Each row was made from one walk, in order. Every step used is in the known rows, and no mark comes twice. Write each row's walk.
Known rows:
vule-zozo-detefip-dedotok-zizo-pusum-zenufed-navunef-tefin: -0.68,-0.06,-0.14,-1.77,-1.13,-1.50,-2.48,-1.76,-0.22,-2.68,-0.23,-2.57,-0.42,-0.94,-2.26,0.17,-1.94,1.43,0.11,0.76,-1.37,0.59,-1.86,-0.65,2.13,-2.20,3.10,-1.17,-2.77,1.66,-0.90,-0.35,2.22,-0.19,1.89,1.28,-2.30,-1.70,1.36,2.42,-1.11,1.03,-0.81,-3.24
zizo-pusum-navunef-zenufed-zozo-dedotok-detefip: -1.00,-0.63,-0.22,-0.59,-0.21,-0.39,2.07,-1.95,-2.61,-0.39,-2.49,0.76,1.22,1.52,0.67,-2.09,2.29,-2.38,-1.75,3.77,-0.96,-1.71,1.79,-1.40,-2.64,-0.01,4.87,-1.93,1.13,-0.33,0.24,2.06,-4.15,-0.96,0.95,-3.35,1.41,-0.64,0.03,-0.37,0.40,-0.91,0.30,0.59
vule-navunef-tefin-detefip-zozo-dedotok-zizo-zenufed: 1.48,-0.55,2.19,0.86,0.75,-0.45,1.24,1.15,2.18,-1.69,1.79,-2.24,-0.72,1.38,-1.70,-2.62,-1.34,1.54,-0.55,-2.14,2.88,3.32,-2.56,0.66,2.10,1.09,-3.37,1.97,2.78,2.52,-1.48,1.47,3.15,-1.24,1.65,0.52,-1.07,-1.67,4.49,2.40,-0.65,-1.14,-0.11,-3.57
tefin-vule-navunef-pusum-zenufed: -4.87,-3.46,4.51,-2.07,0.73,1.83,2.08,1.91,-0.45,1.57,4.68,2.52,2.30,-1.68,-0.74,-3.18,0.58,-0.92,0.03,-2.20,-5.25,-0.47,0.55,2.55,-0.98,0.76,-0.60,1.44,3.30,-0.48,-0.54,-1.96,-1.02,-2.54,1.04,-1.73,-0.90,2.00,-2.34,0.71,-0.12,-0.95,-0.91,-1.33
pusum-zizo-zenufed-navunef-tefin-vule-zozo-dedotok: 2.70,0.45,1.07,-2.46,-2.78,-0.27,0.66,2.11,3.01,-0.47,2.67,3.35,-1.87,-0.54,3.42,0.94,-0.89,1.83,2.86,-1.06,0.23,-1.93,-3.26,0.68,-3.44,2.29,1.12,0.40,-2.36,0.36,3.17,-0.23,-0.88,-0.64,0.34,-0.33,0.02,0.35,2.68,1.79,-1.30,0.54,-0.60,-0.65
navunef-zizo-zenufed-zozo-dedotok: 2.60,2.19,-0.12,0.53,-2.79,0.88,1.73,3.87,1.35,1.77,-2.42,-1.77,-0.60,-1.48,-1.42,-0.75,0.38,-0.05,3.62,0.78,1.39,-1.37,-1.32,-1.82,1.01,1.34,3.46,1.50,-1.55,-2.73,1.47,-1.68,-1.28,5.87,-1.19,1.39,0.53,2.24,1.69,-2.88,-1.48,2.87,-1.67,-1.14
tefin-dedotok-detefip-zozo: 0.53,-0.01,-3.16,-0.84,2.55,-0.73,0.14,1.31,-4.44,0.81,-1.74,-1.53,-1.38,-1.14,3.23,-0.94,2.69,-0.51,0.77,-1.98,0.31,0.27,1.60,-0.49,2.01,-3.16,-2.32,1.07,2.29,-4.52,-2.50,2.25,-1.46,-1.33,-2.21,-1.51,2.76,-0.66,-1.98,0.70,1.09,-0.61,1.87,3.89
tefin-navunef-zizo-zozo-detefip-dedotok: -2.37,-0.63,0.17,-1.14,-1.24,1.38,-1.69,-0.41,3.64,0.84,-0.73,-0.92,-1.05,0.48,-1.35,1.68,1.60,-3.63,1.86,1.13,-2.71,0.88,2.66,0.21,-1.01,-1.09,3.62,-0.47,-1.90,-0.98,0.02,-0.09,2.15,1.55,-0.33,3.34,2.00,-0.39,-1.95,-2.56,0.22,0.46,0.29,-2.69
vule-zenufed-zizo-dedotok-detefip-zozo: 1.46,-0.18,-6.69,-0.85,1.45,-2.06,1.02,3.62,1.08,2.32,-2.84,-3.25,-1.42,-4.16,0.34,1.02,-1.99,0.22,6.14,3.89,3.06,-0.92,0.90,-1.03,3.45,0.64,1.12,-0.51,0.29,0.31,0.48,-0.16,-1.03,1.70,-5.50,0.33,1.57,3.25,0.19,-1.15,0.19,-0.34,0.74,2.39
zenufed-zozo-dedotok-zizo-pusum-navunef-tefin-detefip: 3.83,1.24,1.18,1.90,-0.72,0.65,0.03,-2.78,-1.68,-0.80,-1.43,1.16,-0.38,2.31,-1.11,0.68,0.45,-1.13,-4.03,0.05,2.75,0.79,-0.80,-0.84,-1.60,-2.59,-1.25,0.44,-1.24,1.13,0.27,1.58,0.63,0.72,0.44,-1.81,1.00,-3.12,-0.84,1.32,0.89,1.35,0.45,-0.32
pusum-zizo-zozo-dedotok-detefip: 1.94,1.00,-0.94,-2.55,-1.37,-0.21,-2.30,0.59,1.07,1.94,1.18,2.72,-1.75,1.12,1.74,3.37,4.22,-0.18,0.33,-4.62,1.17,1.41,2.36,1.71,-2.99,-1.42,0.11,-2.61,-2.56,-1.32,0.88,1.84,-1.27,-0.54,-2.38,0.41,0.53,1.11,3.06,0.56,0.42,2.64,1.03,-0.65
vule-navunef-tefin-zozo-dedotok-zizo: -0.26,-2.42,3.10,0.59,0.86,1.57,-0.48,-0.21,1.63,0.47,1.24,-0.93,2.12,3.12,-4.45,-3.12,1.29,1.58,-1.96,-1.99,1.47,4.23,-3.25,3.02,0.37,1.37,-5.67,0.82,2.04,0.57,-0.46,-0.65,0.91,1.26,4.67,1.37,-0.19,0.79,0.34,1.21,-0.10,-1.23,-0.65,-3.01
zenufed-navunef-tefin-detefip-dedotok-zozo: -3.14,0.42,-0.98,2.05,1.51,0.63,-2.04,-3.92,-0.74,-1.12,1.18,-0.58,0.68,1.85,-4.50,0.46,-2.36,-0.61,-1.01,3.06,0.08,0.83,-0.10,-1.82,0.09,1.53,-3.41,0.21,1.02,2.47,0.76,0.92,0.06,-0.87,4.40,0.28,-4.55,-4.02,-2.40,0.03,0.78,-0.06,0.46,2.17
detefip-zozo-dedotok-zizo-pusum-zenufed-navunef: 1.04,-0.38,-1.53,4.03,0.93,-3.27,-0.13,1.27,-0.15,-0.63,-0.95,-1.98,-0.22,-1.75,0.83,0.06,-0.20,2.04,-0.96,0.94,1.56,-0.25,-1.55,-1.24,0.76,0.09,0.44,0.89,2.96,-0.34,0.76,-0.11,-1.25,-0.77,-0.87,1.84,-0.69,0.95,0.03,1.16,-0.52,1.24,0.59,3.40
pusum-zenufed-zozo-dedotok: -0.39,-0.52,-2.29,-0.83,-0.34,-0.74,1.46,2.04,-3.62,2.31,-0.22,-1.65,-0.85,-3.57,-1.30,0.23,1.84,-0.41,-0.62,1.25,1.05,-0.14,-3.66,-0.49,-3.14,-1.13,3.58,0.31,2.39,-5.66,-0.68,-1.96,-3.62,0.58,-3.10,-0.39,-3.45,-0.37,0.89,-3.69,-0.15,4.20,-1.56,4.07
vule-tefin-zozo-detefip-dedotok: -3.77,0.61,-3.73,0.86,3.38,1.46,-0.89,-1.10,-0.21,2.23,-2.70,0.07,0.27,0.37,-3.99,0.40,0.61,0.91,-0.50,-2.02,1.07,3.65,0.07,2.29,-1.21,0.35,-3.43,-1.76,1.07,-1.49,-2.50,-4.48,3.02,1.98,0.05,1.52,-2.46,-2.57,-2.38,-5.30,-0.42,-0.84,1.67,0.34
pusum-zenufed-navunef-tefin-detefip-zozo-dedotok-zizo: 0.82,-0.55,0.32,4.41,0.72,-1.41,-0.25,-0.70,-0.83,-1.63,2.33,-3.04,0.39,-0.07,1.45,2.32,-0.99,0.41,-1.03,1.47,1.64,1.38,-2.93,-1.44,-0.52,-0.45,0.15,1.17,1.19,0.31,-0.08,0.85,-1.71,-2.46,-0.27,1.96,-5.61,-3.42,4.82,-1.04,0.62,1.39,-1.40,3.59
pusum-navunef-zizo-zozo: -0.75,0.57,1.81,-1.04,-1.45,1.47,-0.21,-1.29,1.34,0.23,-0.35,1.26,1.87,2.30,-2.37,0.05,1.62,-2.20,2.10,1.81,-3.31,-0.64,2.67,-0.62,-5.01,-0.21,2.14,-0.19,-2.28,-0.48,2.54,0.37,-0.21,-2.76,0.00,-2.04,2.89,0.94,0.78,-2.80,0.90,-0.14,-0.12,0.48
zizo-zozo-dedotok-detefip: -1.91,-0.82,-4.98,-3.45,-0.63,-1.10,-2.45,0.59,-2.03,2.39,-0.02,-0.44,-1.45,0.93,-0.07,0.83,3.67,-0.18,1.57,-2.73,2.72,1.12,3.46,1.32,0.50,-1.69,2.28,-0.91,1.00,-1.81,-1.62,1.73,-1.73,0.11,-1.38,-0.59,0.34,-1.03,0.06,0.37,-0.18,2.36,2.15,0.10
tefin-vule-zenufed-zozo-detefip-dedotok: -3.21,-0.10,-1.75,-1.51,0.32,-0.26,0.49,2.34,-2.23,3.17,-2.49,2.72,-1.66,-4.17,2.99,-0.05,-1.17,-0.48,2.66,-1.26,-1.11,-0.77,4.49,-0.50,0.81,-1.64,3.92,2.21,-0.14,-3.31,-1.94,-3.26,1.09,1.46,-3.02,-1.75,3.18,-0.02,-5.35,0.61,-1.47,1.39,-0.26,1.01
detefip-zozo-dedotok-zizo: 0.33,0.35,-3.17,4.08,1.64,-2.50,-0.21,1.67,-1.30,0.00,-1.39,-2.25,-0.84,-1.31,0.86,0.58,1.51,2.34,-0.27,-3.73,2.64,2.11,0.68,0.44,1.71,-1.02,-2.65,1.05,1.72,-2.89,-1.03,0.04,0.48,1.15,-2.07,2.41,0.92,1.75,-1.11,-0.51,-0.18,1.43,1.81,3.12
detefip-dedotok-zizo-zenufed-zozo: 1.14,3.30,-1.64,0.08,-1.40,-1.36,1.24,2.69,-2.78,0.80,-0.99,0.93,0.11,-1.64,-1.30,-0.44,-2.50,0.08,-0.86,-1.11,1.01,-0.96,-0.07,-2.05,4.03,-1.67,0.54,-0.46,0.06,-2.79,-1.48,-3.62,-0.84,1.28,-2.89,1.84,1.31,4.18,-0.95,0.54,-1.76,2.03,-0.12,2.13
zozo-dedotok-zizo-pusum-zenufed-navunef-tefin-detefip: 0.70,-1.03,0.97,3.42,0.84,-0.40,-2.60,-0.12,0.23,-0.21,2.73,0.10,0.12,1.67,-0.92,1.04,0.30,0.41,-3.49,-0.81,2.99,1.41,0.09,-0.08,4.23,0.14,-1.11,-2.31,0.35,2.17,1.85,1.44,-1.51,1.26,0.77,2.18,-4.09,-1.94,2.57,2.75,-0.25,0.62,-0.62,1.17
navunef-pusum-zizo-zozo: -0.16,1.74,2.11,-0.68,-1.16,0.68,0.00,-1.75,1.69,-0.57,0.90,0.94,0.48,0.42,-1.30,0.82,3.47,-0.81,-2.45,-1.68,-3.37,-2.18,-0.02,1.60,-5.42,-0.86,-1.21,-1.44,-1.62,1.34,2.26,0.72,0.22,0.52,-0.17,-0.48,-0.97,2.36,0.97,-2.03,2.62,1.38,0.66,-3.57
dedotok-zizo-zenufed-navunef: 1.21,-0.46,0.86,2.06,-2.69,-1.04,2.08,1.64,-0.32,0.53,2.27,0.03,-0.35,-0.71,1.46,0.46,-0.27,3.22,1.54,0.82,0.48,-3.85,-0.26,-1.68,5.66,4.06,-1.52,0.21,1.99,2.35,0.26,-1.27,-0.75,1.39,1.09,2.43,-1.67,4.58,0.71,-2.00,-0.57,-0.54,-1.17,1.33
pusum-navunef-tefin-vule-zenufed-zizo-dedotok-detefip: -0.84,-1.27,-1.55,-1.36,0.51,2.27,0.92,-0.92,-0.63,-0.06,0.36,4.08,3.29,3.42,2.78,-0.03,-2.38,-2.75,2.73,1.61,-0.55,1.50,2.80,0.42,-1.72,-1.51,0.46,-0.26,-3.49,0.49,2.33,2.20,-2.63,-2.97,-1.96,-3.44,2.94,-1.20,0.43,0.07,0.61,-2.92,1.14,2.56
vule-tefin-dedotok-zozo-detefip: -0.03,0.91,-1.64,-1.06,4.84,0.40,-1.65,0.48,-0.90,2.51,0.99,-1.93,-1.58,-0.31,-2.71,-0.67,-0.14,3.32,-1.60,-3.57,1.37,2.38,-2.83,1.00,2.44,3.09,-5.70,-2.01,3.40,-1.21,-0.48,-2.03,3.76,-0.15,0.79,0.57,-3.46,-3.07,-1.96,-1.84,1.28,-2.21,1.95,2.17
detefip-zozo-dedotok-zizo-zenufed-navunef-tefin-vule: 1.47,0.47,-1.59,3.83,-0.10,-2.11,0.67,1.84,-0.06,-1.33,-0.33,-0.30,0.27,0.16,4.69,0.03,-1.96,2.61,1.16,-2.12,2.85,0.59,-0.69,-0.58,1.36,0.15,-0.73,3.62,1.06,-0.59,-0.11,0.17,-0.22,-0.12,-0.23,1.38,1.33,-0.40,-0.10,1.98,-1.26,0.26,1.27,2.40
dedotok-zizo-pusum-navunef-zenufed: 0.95,-0.16,4.35,2.31,-0.68,-0.79,0.83,-0.38,-0.88,-0.43,1.37,1.79,2.87,1.70,0.42,-0.70,2.35,-0.06,-2.92,-0.02,-1.96,-2.18,2.24,-0.34,1.72,1.55,-0.24,-2.88,0.02,1.39,0.15,0.42,-1.11,-1.40,1.70,0.31,0.53,3.68,0.90,-0.32,0.76,-2.37,-1.45,1.10
tefin-zozo-detefip-dedotok-zizo-zenufed: -2.52,0.79,-0.76,1.61,-0.77,2.36,-0.52,-0.88,-1.86,1.60,-3.62,-0.51,-1.99,0.10,0.56,2.78,0.71,-1.01,-0.84,-2.37,-0.74,0.57,3.16,0.34,1.79,-0.25,1.20,1.59,-0.08,-2.91,-4.82,-2.50,3.58,4.02,-0.67,1.78,3.34,2.28,-2.13,-4.07,-2.00,1.38,-1.45,-0.87
vule-zozo-dedotok-zizo-pusum-zenufed-navunef-tefin: 2.45,-1.67,-0.18,-1.28,-0.95,-2.99,-1.94,0.94,0.29,-1.45,2.36,-3.21,-0.63,-0.55,-2.38,-0.87,-0.12,2.69,0.09,-0.11,1.87,-0.38,-6.00,1.40,0.88,0.13,1.05,-0.71,-0.60,1.03,1.19,-0.45,-0.38,-0.26,2.39,1.33,-2.27,-1.32,1.49,3.39,-0.15,0.68,-0.37,-0.94
tefin-vule-zozo-detefip: -4.44,-2.52,-0.04,-3.97,-0.67,1.06,-1.05,0.91,-1.93,1.44,1.74,2.41,-1.47,-2.87,1.49,0.60,2.20,0.34,4.03,-5.05,-3.33,-0.33,4.15,2.95,-0.08,-1.06,1.34,1.55,-1.35,-2.39,-3.62,-0.78,3.13,-0.41,0.52,-1.77,1.53,-0.71,-5.09,-0.13,-1.44,0.31,-0.27,-1.12
vule-navunef-tefin-dedotok-zozo-detefip: -1.65,-1.55,2.99,-2.59,2.39,2.07,-1.36,-0.97,0.78,0.08,1.50,-2.05,0.20,1.66,-4.33,-4.07,-0.21,2.17,-1.96,-1.24,-0.81,3.82,-2.37,0.59,2.30,2.10,-4.70,0.28,3.15,0.38,0.07,1.65,2.82,-0.18,4.92,-0.66,-1.51,-1.03,-0.15,2.37,0.29,-1.84,-0.39,-2.91
navunef-zenufed-zozo-dedotok: -0.59,1.06,-1.98,0.20,0.21,-1.04,2.31,0.68,-3.59,1.07,-0.89,-5.17,-0.16,-2.59,0.47,0.28,2.89,0.17,0.03,0.95,1.72,0.22,-1.03,-1.49,-1.56,0.38,3.32,-0.54,1.83,-4.66,-2.49,-0.74,-3.54,2.49,0.07,0.24,-2.26,0.75,0.88,-3.07,0.05,2.11,-1.36,2.38
navunef-zenufed-zizo-zozo: -0.09,1.33,-0.22,-2.82,-0.70,-1.10,-0.29,0.93,0.43,-0.06,2.12,-3.82,1.79,-2.67,0.70,2.19,2.24,-0.79,3.12,2.47,1.06,-2.05,2.87,-0.36,-0.43,1.92,2.33,-2.30,-0.28,-0.95,-3.60,-0.13,-3.48,-1.73,-0.87,0.55,-2.94,2.11,3.29,-2.36,0.03,0.11,-2.51,1.02
pusum-navunef-zenufed-zozo-dedotok-zizo: 0.94,0.52,1.21,1.88,-0.37,-0.10,3.27,-2.43,-3.42,-0.96,0.26,-3.12,0.49,1.12,2.54,1.57,0.92,-0.45,-1.62,1.24,-0.54,0.32,-0.25,-1.93,-2.82,0.17,2.03,-0.24,0.31,-2.00,-0.66,0.07,-2.34,-1.94,-0.34,-1.14,1.38,1.48,2.01,-2.99,1.20,-0.20,-0.46,2.81

Write each row's walk:
0.44,2.21,0.61,0.33,-2.25,1.86,0.37,-1.22,2.73,-0.68,-1.55,2.85,-1.30,0.92,2.04,2.33,-1.11,0.11,0.31,1.32,-0.85,-0.60,-0.43,-1.34,-3.06,1.39,1.07,-0.18,-2.62,0.29,1.74,-0.49,0.17,1.79,0.21,0.87,-0.07,1.10,3.02,-1.90,-1.41,1.10,-1.35,-1.16
pusum-zizo-zenufed-navunef-tefin-zozo-detefip-dedotok
-2.37,-1.52,5.04,-2.24,0.82,4.55,0.39,-0.33,1.50,2.50,4.12,2.63,0.11,0.53,-1.41,0.31,-1.36,-0.53,-0.98,-4.92,-5.96,2.05,0.95,1.56,-0.04,1.71,-2.10,0.70,0.71,2.13,1.16,0.15,4.09,-0.15,2.21,-1.18,2.08,3.88,-3.59,2.35,-0.37,-0.85,-0.04,-3.47
tefin-vule-navunef-pusum-zizo-dedotok-zozo-detefip
-2.26,-0.85,1.71,-3.19,-0.78,0.20,-2.44,1.30,-1.35,0.79,1.41,3.99,-0.31,-1.86,0.99,0.29,-0.13,-0.22,1.30,-5.60,-3.21,-0.35,4.62,2.05,2.86,-2.51,1.73,0.09,-2.70,-0.84,-3.13,-1.62,3.38,-0.77,0.33,-0.64,3.25,0.53,-5.11,4.28,-2.25,-0.03,-0.26,-1.92
tefin-vule-zozo-detefip-dedotok-zizo-pusum
-0.33,-0.88,0.03,-0.99,0.29,2.14,-2.03,-2.20,2.79,-1.31,-1.29,3.64,2.76,1.94,-2.82,-0.47,0.11,-2.54,-0.64,5.05,1.42,-1.22,2.46,1.70,-2.26,1.11,-2.10,-2.12,-1.91,1.79,1.83,0.91,-3.36,-0.28,0.09,-1.97,0.82,-0.64,-1.81,0.26,-0.26,-1.61,-0.27,0.20
zenufed-zizo-pusum-navunef-tefin-zozo-dedotok
-1.90,0.11,0.07,0.60,0.84,2.93,0.20,-1.74,-0.46,-0.06,1.60,-4.73,0.47,-1.19,-2.61,2.89,-1.58,-1.61,-1.95,1.22,-3.02,-0.29,-1.40,-0.37,1.39,1.06,0.78,-1.10,-0.09,0.97,0.68,0.53,0.10,2.57,-1.94,1.21,-4.39,2.74,1.30,-4.40,1.42,1.53,-1.08,-1.12
navunef-pusum-zenufed-zizo-dedotok-zozo-detefip
1.22,-0.94,5.19,0.46,-1.67,0.63,-1.41,-1.88,0.06,-1.72,1.15,4.44,2.35,3.15,1.73,-0.34,0.79,0.32,-1.98,-3.21,-2.44,-0.47,2.80,1.47,1.46,-1.05,-0.62,-0.72,-3.75,2.88,-0.30,1.47,2.78,-1.54,2.72,-0.97,2.33,-0.21,-0.83,2.61,0.02,-2.31,-0.63,-2.73
dedotok-zizo-pusum-navunef-tefin-vule-zozo-detefip
0.07,-0.91,-1.06,0.95,0.47,-0.44,2.11,1.57,0.45,1.95,-0.18,1.51,-0.60,-1.76,5.45,1.28,-2.10,-0.35,3.68,0.22,-2.67,-1.84,0.95,-0.75,-1.06,-0.16,1.76,2.42,-0.15,1.83,2.30,-0.19,-0.23,-0.56,-1.72,-1.30,3.66,2.05,-2.63,1.88,0.77,-0.93,1.33,1.22
tefin-vule-zenufed-navunef-pusum-zizo-dedotok-detefip-zozo
2.98,-0.66,-1.28,-0.98,-1.33,-2.24,-0.72,0.56,0.09,-1.85,2.75,-4.72,-3.93,-0.50,-0.65,1.25,-1.11,2.58,1.98,-1.87,3.45,-0.37,-4.43,0.92,2.43,0.74,-0.28,1.30,-0.51,2.01,-1.02,0.30,2.86,0.19,1.44,1.06,-0.93,-2.39,2.15,2.18,-0.36,0.54,0.27,-2.09
vule-zozo-dedotok-zizo-zenufed-navunef-tefin-detefip
3.18,0.02,-1.86,-0.61,1.64,-2.87,0.14,1.24,1.96,-1.43,-4.06,-1.02,-0.16,-1.30,3.38,-2.04,-1.83,-0.46,2.42,5.62,2.62,-2.71,0.94,-0.77,0.93,0.28,1.05,0.15,-0.51,1.52,1.14,1.41,-2.00,-1.73,-3.32,-2.32,2.93,-1.53,1.46,2.23,1.40,-2.87,0.60,0.21
vule-zenufed-zizo-pusum-navunef-tefin-dedotok-detefip-zozo
-1.16,-1.41,5.09,-2.76,0.86,3.43,1.00,1.33,1.31,2.96,4.96,3.38,1.18,0.24,-2.63,-1.11,-1.24,-0.86,-0.91,-4.27,-5.61,0.79,-1.26,2.16,-1.66,2.09,-3.06,0.80,1.73,1.30,1.77,-0.96,2.51,-1.60,2.35,-1.56,2.50,4.59,-4.35,3.01,0.08,-1.21,0.02,-1.62
tefin-vule-navunef-pusum-zizo-dedotok-zozo
-2.08,0.47,0.18,-1.11,0.23,3.01,-2.54,-3.95,2.47,-2.22,-2.85,3.96,2.97,1.85,-2.80,0.38,-1.54,-3.43,-0.93,5.30,-0.51,-0.34,5.22,0.25,-0.95,-0.68,-0.80,-2.54,-3.58,2.23,0.43,0.71,-1.68,-0.30,-0.41,-1.68,1.03,-0.62,-1.77,0.10,-1.00,-1.35,-0.47,-1.24
zenufed-zizo-pusum-navunef-tefin-zozo-detefip-dedotok
-1.62,1.06,1.16,2.59,0.12,2.33,-3.17,-2.70,-0.30,-0.63,-3.74,2.45,3.32,4.11,-1.81,-0.54,1.55,-1.43,-3.87,-1.88,0.28,2.75,2.03,1.56,0.04,-2.42,-1.56,-0.42,-3.28,-0.96,-1.92,0.29,1.72,3.97,3.21,1.29,0.33,-1.91,-1.23,-0.76,-0.62,-0.11,-1.15,-2.20
navunef-tefin-zozo-detefip-dedotok-zizo-pusum
0.86,-1.20,0.65,0.28,-1.83,0.75,3.97,-0.90,2.44,-0.80,0.17,-1.08,-3.57,-0.41,2.22,0.80,1.81,-2.23,-2.12,1.85,-1.81,-2.91,-4.76,1.32,-5.27,1.26,1.20,0.93,1.16,0.06,2.20,0.16,0.04,2.72,-1.19,1.46,1.15,0.66,-1.44,-4.27,2.46,0.29,1.43,-3.25
tefin-navunef-pusum-zizo-zenufed-zozo-dedotok
0.49,-0.86,0.09,-0.21,0.64,-1.80,-0.27,0.39,-0.94,-0.98,-1.48,1.26,2.43,-0.24,0.63,-3.46,0.61,-1.09,-1.22,5.38,-0.92,-2.78,-2.33,-1.76,-1.52,-0.88,2.78,-0.31,2.39,0.24,1.33,2.07,-4.34,-2.80,1.53,-2.00,-2.28,-2.99,0.86,2.17,0.35,-0.85,-0.80,2.67
zizo-pusum-zenufed-navunef-tefin-dedotok-detefip-zozo
0.83,0.31,-3.14,-0.32,-1.25,-1.36,2.75,0.96,-1.06,-1.70,-1.65,-1.20,-0.56,0.06,3.96,-2.49,-1.78,1.48,3.19,4.36,1.58,-3.26,-2.62,-2.90,1.06,1.62,1.43,3.01,2.74,0.37,0.26,1.79,-2.63,-0.54,1.04,-1.37,-0.48,-1.85,1.84,-0.49,-0.51,-1.19,0.54,1.75
zizo-zenufed-navunef-tefin-dedotok-detefip-zozo
0.69,1.28,-1.81,0.71,-0.40,-2.50,0.39,0.94,-0.58,1.63,-5.60,-1.50,-2.72,-3.65,-0.02,-0.52,-1.02,1.45,-0.05,2.34,1.23,-1.75,1.37,-2.53,3.57,-0.62,3.88,-0.03,0.09,0.34,-0.54,-2.33,2.32,4.38,-2.25,0.32,1.63,1.42,-1.75,0.15,-0.28,1.67,-0.59,-1.95
vule-zenufed-zozo-detefip-dedotok-zizo-pusum
4.02,-0.64,5.85,-2.76,0.30,0.18,0.44,1.34,0.94,-0.39,1.77,0.23,2.59,0.57,-3.74,-5.66,-0.38,1.08,-3.49,1.65,-0.07,0.76,-6.38,-0.17,0.15,-0.53,-2.79,0.00,2.62,1.13,0.94,0.15,-0.45,-2.48,3.47,-1.49,-0.97,-0.29,2.00,5.11,0.35,-1.45,-2.09,-1.97
vule-navunef-tefin-dedotok-zizo-pusum-zenufed-zozo
-2.15,-0.10,1.79,-0.31,-0.24,1.71,-0.85,-3.29,-1.81,-2.74,1.01,3.45,2.46,3.93,2.06,0.32,-1.95,-1.16,-0.83,-3.28,-2.86,3.04,2.95,0.98,-1.61,-3.62,-0.04,0.41,-4.83,-0.65,-0.18,0.76,1.56,-3.66,0.52,-1.89,2.89,-2.29,-0.23,1.36,-0.16,-1.64,0.96,-0.25
pusum-navunef-tefin-vule-zozo-detefip-dedotok-zizo
1.03,-0.57,-2.57,4.89,1.70,-3.73,-0.13,0.12,1.51,-0.78,-1.51,-4.68,-2.57,-1.18,1.88,0.59,-2.04,2.90,1.72,2.82,4.11,-0.06,-1.26,-1.70,2.56,1.75,-0.63,1.98,1.64,3.11,1.53,0.16,1.30,1.20,0.01,1.68,-1.52,-2.63,1.78,0.70,1.22,-0.55,0.60,0.97
vule-zenufed-navunef-tefin-detefip-zozo-dedotok-zizo
2.81,3.61,-1.91,0.76,1.85,-1.20,1.45,1.49,-0.69,1.00,0.69,0.07,-1.33,-0.96,-2.88,0.84,-2.79,0.40,-0.78,-2.37,3.78,1.21,-2.28,-0.25,1.61,-0.35,-3.47,-1.37,1.15,1.29,-2.82,-4.06,3.46,-1.49,-2.77,1.01,-3.47,-3.58,1.53,-1.74,0.03,-0.44,1.48,0.85
vule-tefin-detefip-dedotok-zizo-zenufed-zozo
-2.87,-0.54,0.81,-0.75,-0.68,1.45,0.16,-3.47,2.98,-1.30,0.33,-0.15,-2.27,0.77,0.78,2.34,1.75,-3.46,-2.80,0.30,-4.46,-0.46,0.69,1.38,-4.29,-1.55,1.38,-1.21,-1.07,1.11,1.08,0.90,2.21,0.62,-1.01,2.09,1.07,0.14,-1.68,-2.85,2.34,0.08,1.91,-4.55
tefin-navunef-pusum-zizo-zozo-detefip-dedotok
4.80,2.11,0.42,0.00,-1.68,-0.60,1.90,0.94,1.53,-1.51,-0.53,1.59,-1.26,0.46,5.87,0.79,-0.31,1.11,1.66,0.86,0.45,-1.88,-2.63,-1.86,-2.38,0.78,-0.63,0.98,-1.16,0.25,2.04,2.25,-1.83,-1.42,-0.74,-0.39,0.56,0.17,4.61,0.40,0.33,-0.32,0.05,0.76
pusum-zizo-zenufed-navunef-tefin-dedotok-detefip-zozo
-1.21,1.05,0.15,-1.54,1.00,1.59,-2.20,-2.48,2.29,-2.52,-0.04,4.75,2.79,0.95,-4.14,-0.23,-2.08,-4.19,-0.78,5.14,0.34,-1.01,5.18,-0.12,-0.24,-1.02,-2.03,-3.70,-2.89,3.11,1.26,1.51,-2.50,-2.94,-1.69,-2.39,-0.92,-1.86,-0.54,1.89,-0.34,-1.67,-0.01,0.40
zenufed-zizo-pusum-navunef-tefin-detefip-dedotok
1.74,0.83,-2.96,4.41,0.04,-2.79,0.85,1.09,0.19,-1.92,-1.53,-2.67,-0.34,0.12,2.53,-0.27,-1.44,3.26,0.61,-0.32,3.82,0.74,-2.18,-1.29,1.62,0.55,-1.14,2.54,1.64,-0.20,0.51,0.66,-0.40,0.99,-0.09,2.20,-0.20,-0.04,1.41,0.38,-0.73,0.65,1.45,2.10
detefip-zozo-dedotok-zizo-zenufed-navunef-tefin
